The rows lie along a hidden order. The number after each row says roughly how far along it the row is, from 0 to 20. A new part has a new order.
[-11  -6 -10  -2   0  -5  -5   2  12  14  18   2   5   4  -2   0   2   8
   6   3   2   0 -12   4   6  10 -12 -11   3  19   9   2   6  11   1  84
   1  -9   5  -6  -3   7  -6  -5]
7
[-32  12 -10   1  -4  -2  16   3   2   6 -13   8  -5   4  -1   1  -5  -1
  -2   0  -8  -2   0   2  -2   2   0 -11   4 -13  11 -14  -4  -6  -1 -28
 -38 -12   3  22   3   1  -5  -3]
0
[   5    6    3    1    0    4    4   -1  -20   -5  -24   -4   -4   -1
    0   -3    0   -3   -5   -5   -4   -1    9   -3   -3    4   -7    1
    1  -20   -1   -4   -5   -9   -1 -106    2   -5    5   11    4   -4
    7    2]
10
[ 37  -7  13  -1   3   2 -16  -3  -7  -6  11  -8   5  -3   1  -1   5   1
   1  -1   9   2  -1  -1   1  -1   1  20  -3  13 -10  17   6   5   1  28
  38   9  -2 -15  -2  -2   3   1]
20
[ 23   0   7   0   1   4  -3  -4 -19  -6 -20  -6   0  -3   1  -3   2  -3
  -4  -5   2  -1   7  -3  -1   3  -3  12   0  -9  -8   8  -2 -11  -1 -99
  21   5   4  -1   7  -5   8   3]
15
[ -4  -5  -3   1   0  -3   1  -1  27   2  28   6   3   2   1   7  -2   2
   8   5   1   1  -9   5   2  -8  17 -11  -3  20   1  -6   4   9   1 127
 -12   7 -10  -7  -7   4 -14  -2]
8
[  5  -6  -2  -1   2  -3  -6   2  12   5  22   1   2   0  -1   1   2   4
   5   4   4   1 -13   4   2  -3   2 -11  -2  17   5  -3   6  15   1 115
  -1  -2  -4  -7  -6   4  -5  -3]
12
[-33  11  -6   3  -5   1  18   0  11   0 -12   8  -5   2   2   4  -6  -4
  -3  -2 -10  -1   4  -1  -4  -2  12 -12   3 -16   0 -10  -5 -14  -2 -54
 -35   3  -3  15   2  -4  -8   1]
1
[  1 -13  -3  -4   3  -5 -14   1  11   8  30  -1  10   1  -2   0   5   6
   6   4   7   0 -11   4   6  -1 -10  -2   0  23   4   9   9  17   2 121
  11  -1   1 -19  -5   7  -5  -4]
14
[-21   3 -10   1  -3  -4  12   4  15   5   7   9  -4   3   0   5  -7   1
   1   4  -6   0  -6   4  -2  -4  12 -22   1   1   8 -19  -1   0   0  68
 -28  -5  -5   9  -3   1 -10  -2]
1
[  13    4    9    1    0    4    0   -4  -20   -8  -27   -8   -2   -3
    1   -4    2   -4   -4   -6    1   -1   12   -5   -2    4   -5   12
    1  -15  -10   11   -4  -11    0 -124   30    4    4    3    7   -5
    9    5]
14
[ 21 -16   6  -2   4  -1 -20  -2   2   2  18  -7  10  -2   0  -1   6   3
   6   1  10   1  -5   1   5   0 -11  15  -3  29  -1  16  10  14   1  53
  35   3   1 -20  -4   2   0  -2]
19
[-40   3 -15  -1  -3  -6  15   4   2  16   0   8   1   5  -4  -1  -1   6
   3   2  -4  -3  -7   4   5   3 -17 -22   6  -7  18  -5   1   2   0  30
 -28 -22   9  14   0   7  -2  -7]
1
[  14    2    8    1    1    5   -6   -3  -14   -8  -15   -8    1   -3
    1   -3    3   -2   -3   -5    3    0    7   -4   -1    2   -4   17
   -1   -6   -9   12   -2   -8    0 -114   23    8    2   -4    5   -5
    7    3]
16
[-18  10  -2   3  -4   2  16   0   0  -3 -18   5  -7   1   1   2  -5  -5
   2   1  -9  -1   5  -1  -6  -1  12 -11   1 -17  -2 -15  -8 -15  -1 -38
 -30  -1  -3  17   2  -4  -4   3]
2
[ 13 -15   2  -3   4  -4 -18   1   1   8  22  -5   8  -1  -2  -3   7   6
   3   3  11   1  -9   2   6   1 -18   7  -2  24   4  14   9  20   2  73
  23  -9   3 -19  -5   7   0  -4]
17
